Here is a tiny trained network, its code and every weight. The questions are about switching its units off for an input and a class, where a switched-off unit gives its printed mean instead of its output.

import numpy as np


def w(rows, s, z=0):
    codes = np.array(rows[::2]) - 128.0
    scale = np.full(codes.shape[1], s)
    scale[-1] = z or s
    return codes * scale


def f(y):
    return y / 2 * (1 + np.tanh(0.7978845608 * (y + 0.044715 * y**3)))


def log_softmax(a):
    a = a - a.max(-1, keepdims=True)
    return a - np.log(np.exp(a).sum(-1, keepdims=True))


def net(x, mask):
    res = np.array(x, float).reshape(1, 8) / 4 @ E
    y = f(res @ A[0][:, :-1].T + A[0][:, -1])
    res = res + np.where(mask, y, B[0][:, -1]) @ B[0][:, :-1]
    return log_softmax(res[-1] @ U[:, :-1].T + U[:, -1])


A, B = {}, {}
E = w([
[38,212,29,125,87,157,186,133,104],'x0',
[133,128,123,127,120,123,124,135,124],'x1',
[141,125,114,127,108,115,122,147,116],'x2',
[75,24,65,141,197,210,38,107,99],'x3',
[254,107,23,199,157,241,217,139,150],'x4',
[122,168,129,102,231,111,120,251,115],'x5',
[178,104,11,131,178,30,197,92,91],'x6',
[171,188,146,24,155,182,114,70,19],'x7',
],0.0089)
A[0] = w([
[171,105,114,151,69,173,146,78,140,87],'N1',
[105,64,103,143,91,149,94,87,97,132],'N2',
[75,118,143,108,109,72,100,94,115,212],'N3',
[144,150,140,99,126,156,133,85,119,81],'N4',
[149,148,165,138,70,108,178,94,136,65],'N5',
[142,165,121,124,230,151,134,250,130,3],'N6',
[110,98,112,177,95,115,135,132,196,110],'N7',
[130,151,171,144,67,229,94,175,133,90],'N8',
[183,116,149,120,131,103,109,125,150,39],'N9',
[155,159,126,80,154,141,99,125,75,66],'N10',
[180,202,171,146,134,103,186,159,168,90],'N11',
[145,106,76,134,171,62,166,81,94,122],'N12',
[198,136,102,150,146,203,162,165,149,31],'N13',
[66,181,56,141,89,179,164,159,115,125],'N14',
[104,103,116,172,143,103,133,181,188,74],'N15',
[178,154,129,95,119,171,123,100,74,77],'N16',
[224,64,186,145,158,126,96,140,139,71],'N17',
[99,79,77,150,183,171,63,141,117,28],'N18',
],0.016,0.0032)
B[0] = w([
[196,175,158,151,102,104,47,98,101,203],'N1',
[186,136,95,82,90,166,120,120,118,194],'N2',
[141,188,158,155,132,90,40,150,98,238],'N3',
[136,92,134,140,126,118,153,111,78,163],'N4',
[165,116,83,73,105,184,115,134,116,205],'N5',
[251,147,129,151,80,132,72,32,117,248],'N6',
[144,77,168,175,126,127,184,114,73,211],'N7',
[174,95,114,137,195,90,179,155,243,231],'N8',
[69,158,88,124,135,143,141,109,138,168],'N9',
[92,78,153,180,111,133,176,163,101,191],'N10',
[120,101,86,41,101,181,126,189,105,229],'N11',
[158,102,144,135,184,118,161,151,251,227],'N12',
[78,165,193,128,136,59,42,207,98,233],'N13',
[18,162,88,117,157,136,141,42,136,240],'N14',
[113,81,172,183,128,139,181,147,94,202],'N15',
[118,75,159,188,108,142,185,137,97,189],'N16',
[20,174,77,122,152,133,152,45,137,234],'N17',
[122,125,90,28,83,170,148,205,103,214],'N18',
],0.019,0.016)
U = w([
[130,89,60,41,72,182,112,190,96,56],'0',
[96,25,160,227,104,121,182,127,43,136],'1',
[10,163,62,136,158,119,120,27,130,103],'2',
[98,162,164,151,141,37,14,196,98,120],'3',
[230,121,98,149,70,132,71,34,118,255],'4',
[163,75,107,136,214,84,142,164,254,86],'5',
],0.0098,0.0044)

Each question gives the input, the list of numbers given to net, and the class t.
The units are the neurons (one row each of A and B). Each row of codes is followed by its name. A weight is (code - 128) times the scale printed after its matrix; where a second scale follows, it is the last column's (A, B and U).
mask holds one flag per neuron, in row order. A switched-off neuron (its flag False) gives its mean, the last column of its row in B, instead of its output. The means were averaged over made-up inputs and are rounded, as every weight is.
A unit's drop is (log p(t) with every unit on - log p(t) with that unit switched off) / (log p(t) with every unit on - log p(t) with every unit switched off).
The circuit of an input: a set's keep is (log p(t) with only the set's units on - log p(t) with every unit switched off) / (log p(t) with every unit on - log p(t) with every unit switched off). Starting from the 12 units with the biggest drops (on a tie, the unit counted first), units are removed one at a time, each time the one whose removal leaves the highest keep (on an exact tie, the one counted first), for as long as the keep stays at least 0.8.
circuit, biggest first: the units of the circuit, biggest drop first
most important unit: the unit with the biggest drop
k most important neurons: the k neurons with the biggest drops, biggest first
drop of u: that unit's drop, to one decimal
input [2,8,3,-1,7,8,3,7], class 4: 4 most important neurons : N6, N3, N15, N7
input [2,8,-4,4,-5,6,4,2], class 4: most important neuron : N13
input [-1,2,-4,7,-7,-6,-6,-6], class 0: 3 most important neurons : N2, N18, N6
input [2,7,-3,-5,-4,3,-6,-1], class 5: 2 most important neurons : N8, N18
input [-7,1,-1,5,-6,0,1,5], class 2: 2 most important neurons : N17, N13
input [3,-1,0,1,5,-6,-4,6], class 1: 2 most important neurons : N16, N6
input [-6,-5,6,-1,2,-6,8,5], class 5: 2 most important neurons : N12, N6
input [-7,-4,-5,-6,-3,-6,-4,4], class 2: 4 most important neurons : N17, N6, N18, N9
input [-3,-7,-6,-8,6,3,8,4], class 0: 3 most important neurons : N11, N8, N5
input [-2,-7,1,8,7,-1,7,3], class 0: 2 most important neurons : N18, N2
input [-1,-6,6,-4,-3,2,1,0], class 0: 4 most important neurons : N13, N11, N6, N1
input [1,7,-2,-4,5,-1,-1,-1], class 3: 3 most important neurons : N13, N18, N1
input [-8,-2,5,7,-2,-6,3,3], class 2: 2 most important neurons : N17, N11
input [4,5,-4,-1,-5,-6,7,2], class 5: 4 most important neurons : N12, N6, N13, N1
input [4,-4,1,0,-2,2,-7,-4], class 5: circuit, biggest first : N8
input [4,6,6,2,4,-2,5,8], class 1: drop of N16 : 0.1
input [7,-7,-2,-7,3,5,4,8], class 1: drop of N18 : 0.5
input [8,6,0,-5,-6,8,1,3], class 2: drop of N2 : 0.2
input [3,-3,3,0,3,0,-4,-3], class 5: drop of N3 : 0.7
input [4,-2,3,1,4,1,-8,-8], class 1: most important unit : N7
